Below are the code and all the weights of a small trained network. Each question names an input and a class and asks about switching units off, where a switched-off unit gives its printed mean instead of its output.

import numpy as np


def w(rows, s, z=0):
    codes = np.array(rows[::2]) - 128.0
    scale = np.full(codes.shape[1], s)
    scale[-1] = z or s
    return codes * scale


def f(y):
    return np.maximum(y, 0)


def log_softmax(a):
    a = a - a.max(-1, keepdims=True)
    return a - np.log(np.exp(a).sum(-1, keepdims=True))


def net(x, mask):
    res = np.array(x, float).reshape(1, 5) / 4 @ E
    y = f(res @ A[0][:, :-1].T + A[0][:, -1])
    res = res + np.where(mask, y, B[0][:, -1]) @ B[0][:, :-1]
    return log_softmax(res[-1] @ U[:, :-1].T + U[:, -1])


A, B = {}, {}
E = w([
[176,209,207,203,126,31,180],'x0',
[133,130,147,133,155,167,168],'x1',
[118,121,112,130,105,97,99],'x2',
[162,177,39,112,103,116,144],'x3',
[221,151,170,192,2,199,122],'x4',
],0.0092)
A[0] = w([
[145,136,120,58,98,116,150,5],'n1',
[191,144,175,185,5,203,103,82],'n2',
[171,177,175,223,151,2,198,151],'n3',
[180,146,150,136,11,176,95,59],'n4',
[37,127,101,80,191,54,171,52],'n5',
[123,122,109,98,193,104,150,45],'n6',
[85,166,131,126,107,140,147,40],'n7',
[172,174,126,122,116,56,108,116],'n8',
[50,112,99,93,91,182,123,138],'n9',
[97,86,97,5,91,251,52,157],'n10',
[187,110,129,95,129,90,128,167],'n11',
[131,136,106,133,117,96,100,57],'n12',
[155,148,89,136,134,99,98,131],'n13',
[143,95,159,112,134,122,160,126],'n14',
[247,131,173,128,85,156,88,60],'n15',
[78,162,120,80,210,69,138,84],'n16',
[140,112,147,141,115,78,107,151],'n17',
[126,154,199,105,116,185,127,46],'n18',
[87,134,83,92,109,187,85,113],'n19',
[111,124,140,197,167,169,47,86],'n20',
[152,198,187,169,115,35,164,173],'n21',
[140,34,68,132,136,178,98,159],'n22',
[144,125,110,199,93,177,109,65],'n23',
],0.0086,0.0019)
B[0] = w([
[144,159,170,119,134,82,99,135],'n1',
[202,43,40,190,239,157,8,255],'n2',
[27,222,211,9,31,223,224,244],'n3',
[186,66,71,144,180,67,112,221],'n4',
[201,80,31,170,168,14,44,217],'n5',
[163,68,103,162,154,142,69,169],'n6',
[145,134,145,149,116,85,157,129],'n7',
[153,75,158,93,88,146,164,172],'n8',
[116,125,139,69,68,129,222,183],'n9',
[97,163,239,1,25,183,195,244],'n10',
[127,185,83,140,93,142,177,144],'n11',
[51,109,151,136,140,102,102,139],'n12',
[116,198,149,138,171,130,119,150],'n13',
[104,112,113,113,117,63,177,143],'n14',
[187,102,129,148,220,110,147,205],'n15',
[243,55,94,236,230,46,63,204],'n16',
[133,142,172,135,70,166,135,154],'n17',
[128,125,71,141,142,110,115,159],'n18',
[97,180,188,85,81,154,121,181],'n19',
[117,178,92,120,131,116,130,150],'n20',
[124,171,154,37,69,203,155,222],'n21',
[106,231,166,106,55,155,184,194],'n22',
[87,83,92,197,142,62,62,176],'n23',
],0.0055,0.011)
U = w([
[85,222,224,73,49,172,203,254],'0',
[206,67,66,196,253,96,45,2],'1',
],0.013,0.00083)

Each question gives the input, the list of numbers given to net, and the class t.
The units are the neurons (one row each of A and B). Each row of codes is followed by its name. A weight is (code - 128) times the scale printed after its matrix; where a second scale follows, it is the last column's (A, B and U).
mask holds one flag per neuron, in row order. A switched-off neuron (its flag False) gives its mean, the last column of its row in B, instead of its output. The means were averaged over made-up inputs and are rounded, as every weight is.
A unit's drop is (log p(t) with every unit on - log p(t) with that unit switched off) / (log p(t) with every unit on - log p(t) with every unit switched off).
most important unit: the unit with the biggest drop
k most important neurons: the k neurons with the biggest drops, biggest first
drop of u: that unit's drop, to one decimal
input [8,-7,-3,4,-8], class 0: most important unit	n3
input [-6,4,-5,-1,-6], class 0: 4 most important neurons	[n10 n2 n22 n9]
input [-3,-3,-5,-2,4], class 1: 2 most important neurons	[n3 n2]
input [4,0,6,-4,-4], class 0: 2 most important neurons	[n3 n2]
input [-6,-5,-3,-6,-6], class 0: 3 most important neurons	[n10 n2 n22]
input [2,-6,8,-8,3], class 1: 2 most important neurons	[n10 n2]
input [-5,0,1,4,6], class 1: 3 most important neurons	[n2 n3 n4]
input [7,3,5,-5,-7], class 0: 4 most important neurons	[n3 n2 n21 n4]
input [-5,-7,4,-6,-4], class 0: drop of n10	0.4
input [-4,7,-1,5,7], class 1: drop of n2	0.1
input [-1,-8,8,0,1], class 0: drop of n5	0.7
